Each row is shifted at random along 7 fixed directions that mean nothing.
Known rows, with every step that occurs
nisuro > fafo > mizibas > sule > ribad > bafo > depas > vibi: [  78  -48   70    7 -215 -212 -170   16  229   26 -250   68   81  185
  391  154 -164   -1   51 -150 -175   18  189  155  185  -55  -40  227
  -55  170  162  -76 -244  -88  102  157  -12  214  276  110  -83   38
 -278  -40  258  -51  266  -30 -231  -42   -5 -146  -39  136 -315  186
 -239  176 -222  -10 -296 -252]
depas > vibi > nisuro > mizibas > gogana > fafo > sule > ribad > bafo: [-164 -153 -231  116  -99  -64  -47  150  171  176   47  -85 -126   71
 -226  127 -128 -258    1  158 -237  -22 -233  -39  135  -31  123   86
  -42  389 -101 -218   98  -36 -137  180  -90  -37   69   -2  297   25
  118  -83   68  526 -104   60 -120   73 -212 -247   20   41   53    1
  268 -157  223  101  252  144]
nisuro > sule > mizibas > fafo: [   1   32 -119   33   35   21  206   46   52   84  -95 -210 -187   84
  -47  153   74 -104  -33  231   35 -257 -309 -323  -46 -144  137  -26
  -83  125  232 -139  105   21 -223  275  -45  -35   23  -86  177   -5
   94  264  -90  162  -58  138  104   95   44   20  127   46  133  125
  162  130  195   10  271   -2]
gogana > depas > ribad > sule > mizibas > nisuro: [-102  -17  192  -91   57  -60 -178  169   15  180   95  118 -159   70
  -70 -169  -76   26    0 -129  -68  236  123 -154   38   46   81 -199
 -224  290   53 -204  -38  -58 -249   -4 -102  -74  127   68   47  165
   69 -100   22   98 -155  -20  -97   72  -49 -191 -172   68  333   55
  -47 -176  234   -7 -203  117]
depas > ribad > sule > mizibas > fafo: [ -76  113   18  -32  -28   60  111  229  199   68 -148 -164  -91  121
   24  268 -111  -56  -24  255  -41 -118  120 -295   23  -85  239   38
 -198   54  172 -194 -116    4   33   66   56   80  270  -63  152   72
   76  212   -3   59   16  102   65   38 -109 -111  206  -39   54  219
  -86   90   68  -13   61   72]
sule > gogana > fafo > nisuro > vibi > mizibas: [ -97  -71   77 -187 -100 -324  -15   59  -69  231  -51   84  -90  306
   52   83   57   98  127   12  -18   -2 -218 -196  102  -35   64  106
   -9  188  -23   17 -108  111  297  205 -162  -25   50  -93  -27  -35
   -3  -55  107   92   51   74 -279   64 -131 -163  -97  256   95  -61
  113  -45 -219  -54 -162  -22]
sule > gogana > mizibas > fafo > nisuro > vibi > depas > bafo: [-115  176   56 -354  138 -375 -447   96  431 -108  118  -31 -145  238
  165 -152  157 -127  -48 -249 -228   11   -6   71  -75 -220  -70  268
  162  313   41 -238  -94   15 -173  178 -148   55  422   53   43  121
  179 -149  -34  125 -100   82 -239  445  183 -128   42 -188 -227 -172
  227 -120  -89  185 -172 -216]
vibi > mizibas > fafo > sule > ribad > depas > bafo > nisuro > gogana: [-145   -3 -221   12  121  121 -124  215  313   -8  138 -149  -38  382
   41 -154  155 -115  136 -124 -184 -102 -118 -113 -179   42   88   63
   38  203  139 -175  -22  -34 -245  348 -135   10  169 -178   40  116
  110   95 -163  271 -171   10 -176  293  -44 -247  -42 -148  127 -128
  311   41   39  179   98  -82]
bafo > nisuro > depas > ribad > sule > mizibas > gogana: [ -84 -139  -58 -105  186  210  252  345  238  292  -81 -111 -145  148
  -76   -4   34  -53 -156  159 -155   42   94 -152   53    6   65  -84
 -246   -1  295  -46 -167 -185 -153   76  -44   70   54   11   34  175
  145  -42   54  117  -14   71   69  214 -106   -9 -110  130  315  200
  -70  -92  205  197  128   99]
ribad > sule > depas > vibi: [  -5   57 -148   79  -83  -44  -83  168  122   84   15 -162  112  173
 -100  197 -203 -142 -179 -186  -33  -94  -36   53   41  386  -85  236
 -111  273    8  -82 -244    6  -81  -73  -92  -88   54 -125  337   64
 -266 -136   30  188    3 -191   84  149 -167 -170   77  269  -64  139
  -96   99   75  195    4  296]
ribad > bafo > depas > vibi > mizibas > fafo > sule: [-136   -4 -117  140 -128 -100  220  230  143   -6   41 -199 -131   37
 -190  153   42   -4   10  272 -259  -40 -282 -172   67   59   72   -7
  -45  152   -1 -193   31  249 -143  260 -122 -120   64  -27  222  141
  118  161   12  432 -204    0 -135  -14 -292 -334  112   25 -118   37
  122  -97  291   44   64   63]
vibi > depas > ribad > bafo > nisuro > gogana > fafo: [-219  133 -151  -16  159  -40   18  264  263 -113   89  -21 -223  256
   31  -39 -145 -165 -153   22 -210  -73 -163 -256   48  318  -22  430
 -194  315   -7 -213 -205  241 -147  -36   95 -246  109  -38  139  194
  -11  110   54  170 -233  -22 -105  272 -303 -364   19  159  275 -107
  -22  -59  200  338  173  287]
fafo > gogana > depas > ribad > bafo > nisuro > vibi: [-256  -69  -12  -54   96 -213   -7  111  289  207  -93 -151  -87  243
   20   97   29 -162  172  -42  -87  388   25  -17   37 -195  172   29
  178  -54   22  130 -359  -37  231   86   13  -84  115 -230  157  -24
   56 -225  163  573   60  128   27  479 -206  453  186   17   29  -29
  146  -81  -69  208  137 -205]
depas > vibi > nisuro > gogana > mizibas > fafo > sule > ribad: [  32  -77 -126  -48 -332   17   85   -5   -2  384 -135 -151  -83 -107
  -10  146  113  -60 -129 -121  -23 -124   75 -188   24 -166   61  -53
  -34   64  161  -84   17 -100 -208  268 -250  222   23   74   52  127
  102  238    5  314  143   99 -181 -184  -37  -73   64  130 -122   71
  -19   66  -19   52  111  -93]
depas > vibi > nisuro > mizibas > gogana: [-111 -181  -54 -241  236   56  208  153   57  362 -183  -49 -197   83
   27   14   64    6    5  174  -43  -73 -221  -78  172  -55    8 -167
   -4  109  178   77 -127 -201   70  228 -109   37  -41   69  -86   91
  220 -110   86  219   93  154  -61  266  -50  195   22  187   45  120
   43 -153  128   22  131 -134]
sule > ribad > depas > vibi > nisuro: [ -51   48   54  -98 -192 -195   33  132 -108  261 -206   34  151 -141
  145   60 -118   69 -118 -231   24   37  285   60  262   33    2    6
  -15  366  182   92 -353 -132   77  -66  -54  -10    5    6   11   51
  -76  -36  150   95  227   23 -293  -51  -67  -59   -4  210 -228   36
 -306  -17  -30 -111 -254   45]
fafo > mizibas > sule > ribad: [ 195  -49 -107  113 -149  271  203    6 -113  253 -173 -185  -36 -194
 -112  116   28  -41 -122 -165  -40 -126  259 -195  -18  -71  -33   17
 -140 -127  128  -56   20 -179 -187   41 -178  174 -109  207   23   96
  -84  192   46  198  132   96   33 -431  -76  -44  -57  268   61  197
 -240  178   36  126  140   79]
gogana > fafo > mizibas > nisuro > depas > bafo: [  -6   40  148 -155   31 -357 -218  278  123 -227  118   61  -20  308
  109    0  -84  -65  -22   59 -166  298  109   84  -37  114   -1  196
   74  229  -98 -200 -122  -24  130   45  165   39  216  -55   -8  106
   32 -240  120  -21 -164    2   -8  186 -225 -158  113  -51  -58 -142
  -32  -68  -58   49 -283 -155]
sule > mizibas > nisuro > fafo > gogana > depas: [  29 -103   86  -79  -18  -78   45    4   71  188  -27  -49  -15  184
  271   30  289   94  145 -216   51  189  -72  -77 -204   -2 -128  -20
  -55    5  234   74  -46 -249  -54  289 -132  169   40   99 -164   97
  -48   34  -23   82  -47   43   30  444   55  252 -189  109  201    2
  101  235   83   92  -38  -27]
depas > bafo > nisuro > vibi > gogana: [ -63   89   69 -278   57  -66 -195   77  301   53 -170   62  152  174
  277 -313   75    0   63 -267  -76 -155  194   51  116 -236 -168  113
  -45   81   35   28 -102  -51   66   96 -123  106  115   48 -169   68
   35   45   38  -13   56    3 -433  168  253  -61 -225   10 -226 -131
  -23   24 -343  186 -150 -167]
depas > vibi > gogana > nisuro > mizibas > fafo > sule: [ -63  -92   71  -64 -388 -350  217   32 -177  219 -256 -161   90  -92
  -13  153  228   61  184  185   -5  111   22 -158   53 -292  -78 -161
   72  -20  -63  -85   81  115   28  522 -241  201  -68 -102  -82   -6
  267  237  -57  355   41   67 -304  -94  -48  227   78  235 -422  154
  -86  132 -301  -66  -99 -393]
fafo > mizibas > gogana > nisuro: [ -70   39   24  -87  114  149 -157  156   16 -110   17   32  -12  337
 -274 -276   48   30  145   -4  -98  -48 -306 -143   22  304 -118  124
  -75  292 -146 -269  -25   50  -58  -30 -153   33  101 -151 -249   17
  -10   15 -100    5 -257  -41  -90  138  -38 -133  -96   38  234  -58
   89  172  -64  231   40  139]
fafo > nisuro > mizibas > sule > gogana > depas: [   6  -20   45   18  172   37   50   51 -115  157  111 -130  -26  160
 -109   87  269   61   58  -29   47  119 -169  -75 -110  224  -76   39
 -131  144  139    5 -184 -186  -94  238 -140   50  -62   -6  -47    9
  -80  -49    3  195 -212 -134   50  246  -82  101 -192  201  291  -57
   35  148  250   92    3   47]
sule > ribad > depas > bafo > nisuro > vibi > gogana > mizibas > fafo: [ 130  104   32 -254 -138 -215  -92  110   92   88 -269   79  -81   92
  182  -45  167   32  -57 -121   10 -154    6  -77  249 -227  -46  215
   -9  246  152 -117   10  228  -51  335 -125  125  167  -33  -71   80
  192  419    3 -115  -22  136 -468  -26  190 -233 -100  148 -203  139
  -47  137 -165  -25 -209 -198]
bafo > nisuro > fafo > sule > ribad > depas > vibi: [ -32   53 -116   56 -225 -106  -39   86  138   11 -136 -189  196   52
   96  193  -22 -142    6 -372  -42  -82  139  -49  -12   23   38  247
   10  139   27 -132 -257 -170   53   59 -192   97  174 -162  233   23
 -233   57   35  343  257  -31  -96  228  -30   95  207  204 -264  166
  -90  294 -167  102  -51  -76]
gogana > depas > bafo > nisuro > vibi > mizibas > fafo > sule > ribad: [ -20   81   -2  -95 -160   28   86   45   73  157  -22   23  -69  170
  -20  257  -20  -27  -65  -51  -34  -44  320 -203   24  -49  248  149
  -51   29   17 -117 -182  -38  194  109  -32  197  282   12   89  134
  -41   60  220  268   71   35  -88 -104 -289 -268  177  -17  -38  -42
  -73  -57 -136   -4 -103  -93]
vibi > mizibas > fafo > gogana: [ -58   -5   -6  -84 -131  -35  143  256   89    7   -9   16  -19  245
  121  172   59   88  119   97  -39  -62 -138 -267   52   39   25   51
 -128  -43  -44   72  -20  121  153  172   -2  141   70   15 -140   49
  137  164   74   10 -143   89   29   81 -128 -204   91  -25  -51   90
   -4    8  -36  102  -60   74]
ribad > depas > bafo > nisuro > mizibas > fafo: [  17  -44 -117  -94   50 -159  152  305  -39  121 -206 -126 -272  -58
  118  122  121  -18  -50  -11  -16   39  -88 -243   38 -207  -60  -23
   20   71   88  -67   45  270 -260  382 -155 -175 -126 -129  160  100
  317  345  -50  214 -103  208 -201   -2   15   47    7  270 -158  302
   13   -1  183    4  -30 -106]
fafo > mizibas > gogana > depas > vibi: [  10    1   -8  -97   26   49 -115  160  205   76 -120 -164  123  256
  197   64  -40   -5   96 -223  -59  -54 -177   11   36  208 -106  179
   31  165   83 -111 -276 -152  102  -25 -149  200  209   32  -66  168
 -240  -90   81   73  110  -64   49  275 -119   95    6  157   22   91
  -26  315   -1  159  -20   -7]
fafo > mizibas > gogana > depas > ribad: [ 175 -176  -28  135 -124 -173   29   38 -130  299 -120   25   25   30
  161  -39   76   74  181  193  109  419  -51   30  130  268  -18 -148
   42  -15   36  170   69  -95  -10  417   12   80 -220  146  -18    7
  178    8  114  -32  -40  -56  -68   10 -239   37 -134  219   94  -15
   81   79  177 -192  -86   55]
fafo > nisuro > mizibas > gogana > depas > vibi: [ -46 -157   44 -156  -70 -368  -48  117 -111  305  -79   10   16  180
  146  161   22    1  131  -82   40  174 -269   38  145  164  -50   -1
  100  185  -65   32 -192  -20  104  253 -184   79   15  -79   -8    0
  -18 -238  161  211   43  -58   29  249 -158  229    5  311  -52  144
  -13   55  -17  -30 -136 -179]
depas > ribad > bafo > nisuro > sule: [ -49  -89    0  144  -36   -5  326   39  -72   26 -161  -42   19  -37
  -67  -47    2  -39  -57   87  -27  146  143  -76  131 -202  -37  -33
  -44   83  197   94 -146  110 -112  224  260 -135 -244  -81   21  -10
  -18  162   80  265    9  106 -108  -10 -144   17  -46  216    5   47
   42  -31  -60   49   73 -118]
depas > ribad > bafo > nisuro > vibi: [-187 -119  -59 -124  245  -38 -237   13  412  134   57  -53 -336  125
   -2 -261  -30 -189    1 -116 -190  137 -349  -45   97 -206  109   -7
  104  241   60  -81 -128  127 -190   71  -71 -288  192   39  218  149
   93  -61  100  399  -70   92 -187  306   71  -61  -11  -83   53 -121
  375 -263  241  163  170  -39]
nisuro > gogana > fafo > mizibas > sule > ribad > bafo > depas: [  36  -64 -127  214  -16 -121   93  115  188  101 -105   17 -212  144
   64  253  -62  -71  -88  120 -294  108  216   63  102   52   54  216
  -93   50  227   46 -179  -18  -38  146   64  -33    9   34   47  -14
  -49 -118  251  109  -92   26 -110 -115 -272 -147  -89  109  119   82
 -248 -110  163   85  -83  -96]
bafo > nisuro > depas > vibi > gogana > mizibas > sule > ribad: [ -32   -2  -26 -113    1  110  -84  -81  109  197  -53  -52  -42   34
  -31   -9   97  -98 -120 -125   20 -217  133  -61   97  -49  159  142
  -97  117  111 -180 -141 -214  -79   18  -58  171  303  120  -61  121
  -98   15  106  207   69   -8 -135    5    4 -192   70   98   25  -17
 -203   34  -66   87   16 -176]
ribad > bafo > nisuro > vibi > mizibas > fafo > sule > depas: [-275   33  -57  -37  -17 -101 -176   32  431  -46   66 -182 -144  193
 -104  178  224 -151 -107   34 -231  -56  146  -84  -52  -93  212  104
  149  182   -6 -212  -92   35 -112  147 -132  -25  370 -179  263  172
  211 -130   43  417 -131  -22 -169  300 -135   12  268 -161  -92 -151
  134 -111    6  232  -82  -47]
ribad > sule > mizibas > fafo > gogana > nisuro > depas: [ 119 -214   94 -103 -201 -289   11    3 -180  273  -44   47  -18  176
  119 -102  200   89  -24   81  114  329 -176   63  -30  -14 -143  -75
  -78  248  316   17  -70   54  -45  405  -85   70    5  -37 -345   26
   -9  103   50 -170 -170  -41 -137  103  118 -170 -231  169  -42   29
  -80   58  -98  -75 -214 -217]
depas > ribad > sule > mizibas: [-141 -126   15   86  -20  -70  179   88   90  363  -77 -182    4   69
  -82  337  -93  -83   81  342   -6  208  305 -132  -89 -155  347 -134
  -96  -51  214  -10 -134 -306  136   54  163  112  186  -36  217  -95
   33 -223  -24  244  176   87   59  117 -256  229   87   39  311  171
 -104  -21   10 -208   38  -48]
mizibas > gogana > fafo > sule > depas > vibi > nisuro: [ -25   44   13   24 -430 -414  189  270 -246  282 -296  -42  272  -57
   -9   91    3   74  -84 -162   44  133  247   40  245  194 -284   28
  -77  274    9   74 -138   21 -169  167 -255   37 -359 -259   89   30
   99   59   -3  174  118  -48 -244  -87 -172   73 -147  540 -364   98
 -293  195 -175  166 -107  224]
sule > depas > ribad > bafo > nisuro > gogana > fafo: [ 108 -205   26  -28 -107 -137   -4  -78  205  208  -85  -59 -172  107
  304 -171  135  -57  -37   87  -70   16  -75  -73   88  -87  -79  200
   42  387  367  -70   28  109 -252  506   13  -22   40  148  -26  179
  133  182   23  -65  -22   62 -399  285  129 -102 -313  128  188  -48
  201   76   96  -43  125  -98]
gogana > fafo > nisuro > mizibas > sule > ribad > bafo > depas: [  99 -130  -45  218  -84 -208 -127  -38  190   74  -90   54 -255   58
   97   32  110  -59   36  -71 -198   21  -10   99   66 -141  -68  150
  -74  250  223  -86   86    8 -301  392 -200  -49   -8   40  -10   -7
   48   23  101   66 -137   27 -290  -27   36 -290 -255   94 -151   58
   82  -20  150  -40  -56 -143]
ribad > depas > vibi > mizibas > gogana: [-116  -55  -44 -175  156   57  177  153  204  159  -80  -74   30  302
   17   97   25   13   99  266  -97 -190  -65  -23  204  111  231   77
   88  114  144   15 -262 -206  435  102   25  111  268   -9  -18   46
   15 -264  173  135  115   70   -4  453 -149   53  158   -4  221   61
   16 -106  -10  -45   10 -149]
bafo > depas > vibi > nisuro > sule > gogana: [  98  -24 -105  182  -39  -59  235   50 -235  236  -12  -59  115  146
 -120   46   66   37 -119   75  109    8 -118  -43   72  217 -142   -7
 -282  193  282  255 -171 -163 -227  317   15  -49 -464 -117   93 -187
 -120   33   49   88  -38 -132  -77   61   40  -42 -265  349  108  -50
   -5   58  129   82   85  112]
sule > ribad > bafo > nisuro > depas: [-211 -138 -120  -95   69  -91 -265  264  222   23   58   -9 -185   19
  170  -97   87 -135 -284 -243 -177  241  125   45  -57 -132   -6    0
  -32   45   32 -126 -131   90 -359  -92  -74 -158  102 -121   -1  231
  100  -42  131  155 -160    7 -111   47   -5 -146  -43   28  -62  -52
  -98 -200  107  331 -165  -52]
fafo > nisuro > sule > gogana > depas: [ 152  -22  124  -36  -90  -73  -35  -42 -214  103   38  114   95  164
   83  -12  230  145  -41 -231   91  123  -21  -12  -29  127 -243   83
 -174  197  171   87 -139  -56 -126  264  -91  161 -171   28 -202   11
 -135  108   72 -183 -158 -168 -109  -16   63 -108 -381  249  132  -99
   -3  187  -36   72 -261   25]
ribad > depas > vibi > gogana > nisuro > mizibas > fafo: [ 182   19 -160 -157 -105  -44  309  306 -258  255 -380 -122 -113 -109
  144   84   21   76 -169 -111   87 -103 -126 -274  157  -15 -344   80
 -154  199  202   27  -90  243  -73  332 -252 -108 -302  -24  -38   64
   18  530  -21   72    0  140 -313 -115   54  -19 -125  556 -102  395
 -220  189   91   62  -47   66]
nisuro > fafo > sule > depas > vibi > gogana > mizibas: [ -85  -62  -38  -46   57 -279  -98 -162   65  141   25   35  -29  228
  -99  -14  218  -19   88  256   53 -131 -563   90  132  190  107  112
   29  335   23  -72  121   -9   44  360   31   16  198   -2   29 -102
   28  -49  -98  180  -63  -84 -348  390  -56 -104   -1  123   92 -133
  224   84   21 -181    5 -124]

Rows
[  86 -103   40  -63    9 -148  107   23 -218  392   -6  -34   26  111
   27  -40  284  154   25  -98   92  274   18    2   28   97 -147  -15
  -66   88  204  124 -162  -26 -189  319 -155   13 -167   32  -17   65
  -12    1   69   98 -139 -104 -185   64   34   64 -470  392  298  -15
 -119   38  136   73 -161  -19]  bafo > nisuro > vibi > mizibas > sule > gogana > depas
[-141  -27 -249   48   46   81   17   71  140  219   35 -342 -101   33
 -311  118  181 -264  -11  -73  -66 -100  118 -149 -161  -73  192   76
   78 -110  -34 -188    4 -289 -312   58 -121   56   84 -140  278    7
  126 -101 -159  641  -48  127  125  149 -118  240  200   91  219   13
   15   32   81  296  377  -92]  depas > bafo > nisuro > gogana > mizibas > sule > ribad
[ -96 -106   10   25   34 -278   82   42   39  282  -60   87  -82  310
 -115  -20   -9  -84  196  113  -35  422 -192   42  184  -40  135  -41
   38  186   57   73 -158   93  131  350  -56  -56    7 -212  136  -70
   56 -110  174  386   12   -1 -104  228 -233   78  -96  149   78   -4
  216  -72  -35   -1   48 -127]  fafo > sule > mizibas > gogana > depas > ribad > bafo > nisuro > vibi
[  62  -67 -169   90 -186 -192  -98  300   60  119 -142   16  -86   37
  137   86 -237  -77 -194 -386 -229   91   10  -14  171  116 -251  135
 -153  195   16  -27 -161  112 -326  -13 -176 -107 -183   15  158   94
 -189  -11  194  171    7  -25 -153 -236 -148 -209 -147  413 -110  237
 -231   -9  139  268 -189  111]  fafo > mizibas > nisuro > sule > ribad > bafo > depas > vibi
[-103   -7   18  -30  -39  -69  104   92   58  120 -153 -151   62   60
  -70 -123   97   40  173  -22 -107  106  101  -41  123 -105  -56   39
   23  101   51 -141 -140   -9  -19  150  -93  -18   88   45    7  159
   -2   96  -11  327  -44   54 -215  -31 -132 -135 -117  281   -3    7
 -114   43  -68  166  -48  -34]  gogana > depas > ribad > bafo > nisuro > vibi > mizibas > sule
[ 196   89 -123 -129   12   13  145  279  157  -41   78  -38  -78  -29
  -69   82  -20  -76 -313  -53 -221  -86  179  -24   91   60  -51  325
  -22  337  164  -88 -123  -38   -5  102  106   16  134  237  231  128
    3   99   61  107 -126   60 -268   21 -129 -383  -10   14   87   19
  -42 -127  287  -36 -175   94]  vibi > gogana > mizibas > fafo > sule > ribad > depas > bafo
[ -74  -16  175   -3 -212 -165   59   13  109 -122  -40  115    5  123
   74  -71   47  119   88   11 -229   74  -33  -23   55  -40  -67   -9
 -157  195   53 -200    8   64   10  348  -90   70  159   85  -77  144
  -74  189   59  164   31  -34 -321   73  -53 -346  -56   52 -268  -13
   88   29 -111   -4 -215 -104]  ribad > bafo > depas > vibi > mizibas > nisuro > fafo > sule
[ -82  114  -40  -54   14 -213   64  114   72   76 -160  -63  119  268
 -183   73  214  -14   56   -8   18   54    1   68   65   18  -58  230
   33   91   27   18 -105  -23  198  163  -26  126   26 -290  -10 -109
   14   13 -142  276   30   23 -327  277 -237  163   -7  253   17  -42
   -2  244 -291  115  -19 -114]  fafo > sule > depas > bafo > nisuro > vibi > gogana > mizibas
[-205   27  -59 -231  -10 -248 -124  103  -41  -68   78   77  -39  261
  -55  -36   50  -28  -60  -35  -90  -68 -244 -215  -22  297  -58  248
 -198  239 -234 -235 -117   -9 -119   84  -33 -171  140  -89  166  -35
  -86   67  -41  195 -173  -80 -191  260  130 -144   23  304  130  -53
  -84  -13  -42  291 -166  174]  ribad > depas > vibi > mizibas > sule > gogana > nisuro > fafo
[  53   76  -29   17 -163  -23   74  298   10   -5 -171  -28  152  241
  145  139 -182  -12 -151 -165   24   98  -25   45  179  200  -88  266
 -187  296  205 -103 -386  137  170   67  -16  119  121 -203  -95  114
 -402  223  184   81  192  -91  -95   72 -275 -310   54  278 -215  205
 -172  321 -134  102  -91   -4]  gogana > mizibas > fafo > sule > ribad > bafo > nisuro > depas > vibi
[  23   81  149  -73 -253 -162  300  228 -137  -82  -67  127    7  110
 -131  105   67  149  -29  159 -131  173   46 -121  166    2  -76   62
 -123  122    9 -130  -56  373   29  334   37  195   33  -96 -140  110
  129  393    9   48  -96   -7 -262 -285 -307 -333  -20  132 -214  113
 -131   84 -179   -3 -242 -130]  depas > bafo > nisuro > gogana > mizibas > fafo > sule
[ -51 -117   91  -58 -169 -246    9  159   83  379 -110 -118 -108 -115
  -46   -3   17   -2  -21   55 -123  205   41  -78  130  -17  -37 -114
 -130   67   61  -14 -129  147 -150  238  -83 -154  -42  159  167  164
  225   96   57  210 -240   -2 -137  -73  -84 -238  -99  237 -142   99
  -43 -215  161    8 -108   93]  mizibas > fafo > nisuro > vibi > gogana > depas > ribad > sule
[  58  -11  231  120 -231 -241  303  304 -192   67  -99   20  -25  123
 -213  106   17   40   77  130  -57   67 -167 -262  167  232  -88  142
 -289  276   11  -82  -29  193   25  348 -181   11 -235 -222  -31  -80
   70  165   21   92  -91   20   37   78 -285 -146 -108  333   -4  221
  124  250   -9  -30  141  249]  depas > ribad > sule > mizibas > gogana > fafo > nisuro
[ -15   68  -73  219   33    7  112  216   12  -12  -62 -128  128  389
   37  187  161   34  337  -59  122  187 -212  -38 -127  217  -83  133
  -74   72   84   52  -95    0  130  313  -92  102  -65 -293 -114  -45
  -87  151  -60  205 -204  -29  145  400 -277   59  -61  115   47   65
  186  409   35  112  127   92]  ribad > bafo > nisuro > mizibas > fafo > gogana > depas
[-212  -65   30    3   64  -76 -198  107  211  152  113  -84 -161  146
  -38 -146    2  -28  131  -32 -162   18  -76  -76   69    6  229 -152
   53  314   49 -195  -37  -85  -91  129 -178 -163  220    1  112  135
   27 -282   90  469  -64   54 -189  396  -78 -132   41  -99  218  -68
  221 -259  270  -44    6 -104]  fafo > sule > ribad > bafo > depas > vibi > mizibas > nisuro
[  39   -6 -180   17 -159   -5  145   62   18  135 -104  -83 -105 -160
 -151  180  148 -101 -187 -256 -136 -133  164 -172   24  -68   -2  194
  -60  219  112 -110  -98 -183  -58   90 -263   49   -1   56  177  127
   99  177   36  240  -18   66 -256 -111 -101 -153   58  266  -91   65
 -162   16   77   68 -117   53]  vibi > nisuro > mizibas > gogana > fafo > sule > ribad > depas
[ -42   57  -85   86  -97 -129  287  147  -92  100   -4  -48  -79  126
 -229  324  183  -13 -258  145  -38  138  170  -80   46  275   41   80
  -40   74   93   69 -147  184  -68  281  -23  -24  -98 -280  173   21
  118   44   60  272 -114  -98  -50   44 -387   63  138  217   64   60
 -158   11   53  140  -92   74]  bafo > nisuro > gogana > mizibas > fafo > sule > depas
[-254    9  -81    9  -19 -308 -215   49   56  -14  134  -65   -3  264
 -331  129  265  -68  101   80  -54   54 -467  -57  -33  157  137  143
  -42  270 -160 -219   13 -102 -139  159  -84   60  163 -283  192 -128
  127  -16 -231  341 -146  -77 -251  308  -97    4   94  146   70 -134
  182  155    2   98  -35   -3]  ribad > depas > vibi > nisuro > fafo > sule > gogana > mizibas
[-227  -74   13 -228  -48 -158 -135 -113   63  -69  125   55 -138  275
 -133 -129   70  -63   43   25  -69 -216 -476 -291   36  -25   11  107
   14  374 -143 -224  -69   99 -119   91   95  -75  222   53 -101   71
   22   15   14  176 -335   13 -122  122   32 -312  161   37   27 -230
  122 -168 -124  173  -99 -145]  depas > vibi > mizibas > fafo > gogana > nisuro > sule
[  60 -164   39   30 -154 -299  333  139  -98  298  -99 -249    1   64
   10  119  126  -18  -73  320  -15  100  -34 -144  158   12  -44  248
  -95  254  247  -41 -151   68 -103  390   29  -55 -126  -27  165   35
   19   48  101  231  -11   37 -213  267  -17   89 -271  454  259  126
 -108   91  137   34  174  -57]  ribad > bafo > nisuro > depas > vibi > mizibas > sule > gogana > fafo
[ -64  -23  -10   25   88   63 -140   73  162  -40 -136  -33 -129  136
  162   67  -41   28   55  -97 -189 -133 -310 -201  -44  124   96   78
 -120  212   77 -173  -54 -100   -3   26  -44   -7  221  152  -16  118
 -122  151   32   68  111   87 -183  -55 -129 -221   82   94  -58    0
   64  250   76  -24 -100  158]  sule > ribad > depas > vibi > nisuro > fafo > mizibas
[ 126  -79 -233  210    2  -74   61  100   26  111    8  200 -247  129
 -115  -19  -70  -61 -210   -4 -184   65  -47  118  178  212 -133  150
 -194  241  167   81  -23  110 -315  192  -25 -219 -240   -3   89  -56
  -52  -36  205   29 -288  -67 -145 -124 -100 -440 -293  185  141   28
  -47 -257  314  123  -54  131]  mizibas > gogana > nisuro > sule > ribad > bafo > depas
[  38   27   46 -104  -44   89 -125   59  276  124 -113  -75 -105  219
  238   20   25    2   65   81  -30 -157  -68 -195  -21 -134  105   12
 -167  248  341 -249   -3  -22 -142  302  -72  192  359  109  -63  184
   65  328  -63 -191  -51   37 -130   45  128 -337  -76  -99   48  102
   88  176   51  -66  -46  -23]  nisuro > gogana > depas > ribad > sule > mizibas > fafo
[-132  -16 -156   51  -50   59   56  138  173  250  -95 -128  100  232
  135   35  -53  -47   37  -54 -140    1   52   88   12   88   -8  -34
  -43  218  352  106 -310 -263   49  209  -68  112   -7  -86 -117   13
 -129  -58   28  257  134  -11 -123  186 -166  -13   -6   -4   -6  -87
    1   58  -30  136  108  -73]  fafo > sule > ribad > bafo > depas > vibi > nisuro > gogana
